Below is a small trained network, with its code and all its weights. Each question gives an input and a target symbol and asks what happens when units are switched off, that is, made to give their printed mean instead of their output.

import numpy as np


def w(rows, s, z=0):
    codes = np.array(rows[::2]) - 128.0
    scale = np.full(codes.shape[1], s)
    scale[-1] = z or s
    return codes * scale


def norm(h):
    return h / np.sqrt((h * h).mean(-1, keepdims=True) + 1e-5)


def f(y):
    return y / 2 * (1 + np.tanh(0.7978845608 * (y + 0.044715 * y**3)))


def softmax(a):
    e = np.exp(a - a.max(-1, keepdims=True))
    return e / e.sum(-1, keepdims=True)


def log_softmax(a):
    a = a - a.max(-1, keepdims=True)
    return a - np.log(np.exp(a).sum(-1, keepdims=True))


def net(x, mask):
    ids = ['εηθμξφψ'.index(c) for c in x.split()]
    T = len(ids)
    res = E[ids] + P[:T]
    u = 0
    for l in range(2):
        q, k, v = (norm(res) @ M[l].T for M in (Q, K, V))
        z = softmax(np.where(np.tri(T) > 0, q @ k.T / 3**0.5, -1e9)) @ v
        res = res + np.where(mask[u], z, O[l][:, -1]) @ O[l][:, :-1]
        u += 1
        y = f(norm(res) @ A[l][:, :-1].T + A[l][:, -1])
        res = res + np.where(mask[u : u + 4], y, B[l][:, -1]) @ B[l][:, :-1]
        u += 4
    return log_softmax(norm(res)[-1] @ U[:, :-1].T + U[:, -1])


Q, K, V, O, A, B = {}, {}, {}, {}, {}, {}
E = w([
[191,87,120,235,77,73,171],'ε',
[144,174,142,130,60,98,216],'η',
[27,241,162,112,254,82,74],'θ',
[246,26,122,188,53,79,169],'μ',
[187,164,71,165,152,149,187],'ξ',
[175,76,122,233,59,106,146],'φ',
[126,138,8,98,88,124,101],'ψ',
],0.00064)
P = w([
[209,156,69,229,2,56,136],'0',
[199,180,65,225,24,67,142],'1',
[157,140,108,170,77,53,142],'2',
[113,93,106,150,117,61,168],'3',
[79,73,112,145,158,86,184],'4',
[69,32,129,144,199,89,191],'5',
],0.00034)
Q[0] = w([
[167,107,28,252,80,10,247],'0.h0',
[82,121,248,4,189,240,17],'0.h0',
[76,105,252,18,203,230,29],'0.h0',
],0.0037)
K[0] = w([
[3,206,156,44,242,175,134],'0.h0',
[253,29,67,207,7,113,137],'0.h0',
[254,24,48,197,5,158,153],'0.h0',
],0.0037)
V[0] = w([
[210,63,79,153,93,150,230],'0.h0',
[162,64,134,188,205,99,67],'0.h0',
[172,179,249,186,169,124,204],'0.h0',
],0.0015)
O[0] = w([
[148,161,142,128,82,236,164,251],'0.h0',
[248,149,98,143,41,155,7,131],'0.h0',
[251,80,201,203,166,127,149,159],'0.h0',
],0.0015,0.0014)
A[0] = w([
[146,197,164,106,111,135,112,101],'0.n0',
[4,119,89,1,84,182,81,163],'0.n1',
[75,123,129,133,198,89,77,249],'0.n2',
[112,130,115,67,109,101,112,254],'0.n3',
],0.0022,0.00058)
B[0] = w([
[135,61,79,137,62,89,119,90],'0.n0',
[119,77,138,166,152,26,212,1],'0.n1',
[208,112,157,104,5,183,132,84],'0.n2',
[175,104,145,253,115,129,130,102],'0.n3',
],0.0013,0.00065)
Q[1] = w([
[179,112,192,198,118,212,253],'1.h0',
[35,155,93,29,163,71,50],'1.h0',
[214,92,149,221,124,145,225],'1.h0',
],0.0034)
K[1] = w([
[46,180,100,44,243,157,252],'1.h0',
[199,61,189,210,26,30,53],'1.h0',
[50,170,112,56,187,216,161],'1.h0',
],0.0035)
V[1] = w([
[147,21,76,128,143,161,248],'1.h0',
[87,66,245,81,26,105,136],'1.h0',
[162,86,130,216,9,107,92],'1.h0',
],0.0016)
O[1] = w([
[171,121,77,160,98,29,99,163],'1.h0',
[100,122,250,72,7,93,118,99],'1.h0',
[70,133,160,67,161,117,88,254],'1.h0',
],0.002,0.0022)
A[1] = w([
[187,97,195,163,118,139,243,73],'1.n0',
[132,107,54,158,80,33,122,128],'1.n1',
[31,117,169,186,84,211,4,4],'1.n2',
[156,217,112,140,191,30,14,49],'1.n3',
],0.0027,0.0023)
B[1] = w([
[65,254,176,190,93,134,83,142],'1.n0',
[71,128,160,65,193,119,145,252],'1.n1',
[86,135,82,164,107,76,105,98],'1.n2',
[172,227,205,108,204,29,54,131],'1.n3',
],0.0027,0.0016)
U = w([
[243,246,240,109,225,6,13,147],'ε',
[6,27,97,8,247,16,251,139],'η',
[233,5,213,6,8,239,121,206],'θ',
[47,54,5,251,6,16,6,110],'μ',
[59,193,95,55,132,243,14,2],'ξ',
[254,118,2,248,239,254,245,122],'φ',
[4,250,254,235,18,172,252,149],'ψ',
],0.0038,0.0026)

Each question gives the input, a string of symbols that net reads in full, and the target symbol t.
The units are the heads (3 rows each of Q, K, V and O) and the neurons (one row each of A and B). Each row of codes is followed by its name. A weight is (code - 128) times the scale printed after its matrix; where a second scale follows, it is the last column's (O, A, B and U).
mask holds one flag per unit, layer by layer, with each layer's heads first. A switched-off unit (its flag False) gives its mean, the last column of its rows in O or B, instead of its output. The means were averaged over made-up inputs and are rounded, as every weight is.
A unit's drop is (log p(t) with every unit on - log p(t) with that unit switched off) / (log p(t) with every unit on - log p(t) with every unit switched off).
The circuit of an input: a set's keep is (log p(t) with only the set's units on - log p(t) with every unit switched off) / (log p(t) with every unit on - log p(t) with every unit switched off). Starting from all 10 units, units are removed one at a time, each time the one whose removal leaves the highest keep (on an exact tie, the one counted first), for as long as the keep stays at least 0.8.
circuit, biggest first: the units of the circuit, biggest drop first
unit that matters most: the unit with the biggest drop
top k neurons: the k neurons with the biggest drops, biggest first
k most important neurons of layer l: the k neurons of layer l with the biggest drops, biggest first
drop when u is switched off: that unit's drop, to one decimal
input φ φ μ η θ, target ε: circuit, biggest first : [1.n3; 1.n1]
input η ξ μ μ φ μ, target φ: circuit, biggest first : [1.h0; 0.n2; 0.h0]
input ε ξ μ θ θ, target φ: top 3 neurons : [0.n2; 1.n1; 0.n1]
input θ μ ψ, target ε: circuit, biggest first : [1.n3]
input μ ψ ε, target η: circuit, biggest first : [0.h0; 1.n0]
input μ η μ μ, target ψ: 2 most important neurons of layer 1 : [1.n0; 1.n3]
input θ ε ε μ, target ε: top 2 neurons : [1.n3; 0.n0]
input ε μ μ η ε φ, target ψ: circuit, biggest first : [0.h0; 1.n0]
input ε θ η θ, target ψ: top 3 neurons : [0.n2; 1.n1; 1.n2]
input ε μ θ φ, target ε: top 3 neurons : [1.n3; 0.n0; 0.n1]
input μ ε θ μ θ, target ξ: 3 most important neurons of layer 1 : [1.n1; 1.n2; 1.n0]
input ξ ψ μ, target η: top 2 neurons : [1.n1; 0.n1]
input μ μ θ θ, target ξ: 3 most important neurons of layer 1 : [1.n1; 1.n0; 1.n2]
input η ψ ε, target η: most important neuron of layer 1 : [1.n1]
input φ μ ε φ φ, target μ: 2 most important neurons of layer 1 : [1.n2; 1.n1]
input ξ θ η ξ θ, target φ: circuit, biggest first : [1.h0; 1.n1; 0.n2]
input ε μ θ ψ, target ε: circuit, biggest first : [0.h0; 1.n3]
input φ μ μ μ φ φ, target μ: top 2 neurons : [1.n2; 0.n1]
input φ η θ θ, target ψ: top 4 neurons : [0.n2; 1.n1; 0.n1; 1.n2]
input μ μ ψ φ η μ, target ψ: unit that matters most : 1.n0
input φ η μ μ η, target ψ: drop when 1.n3 is switched off : 0.1
input ε ξ ξ ε φ φ, target φ: drop when 0.n3 is switched off : 0.0
input θ η φ μ, target ε: drop when 1.n3 is switched off : 0.1
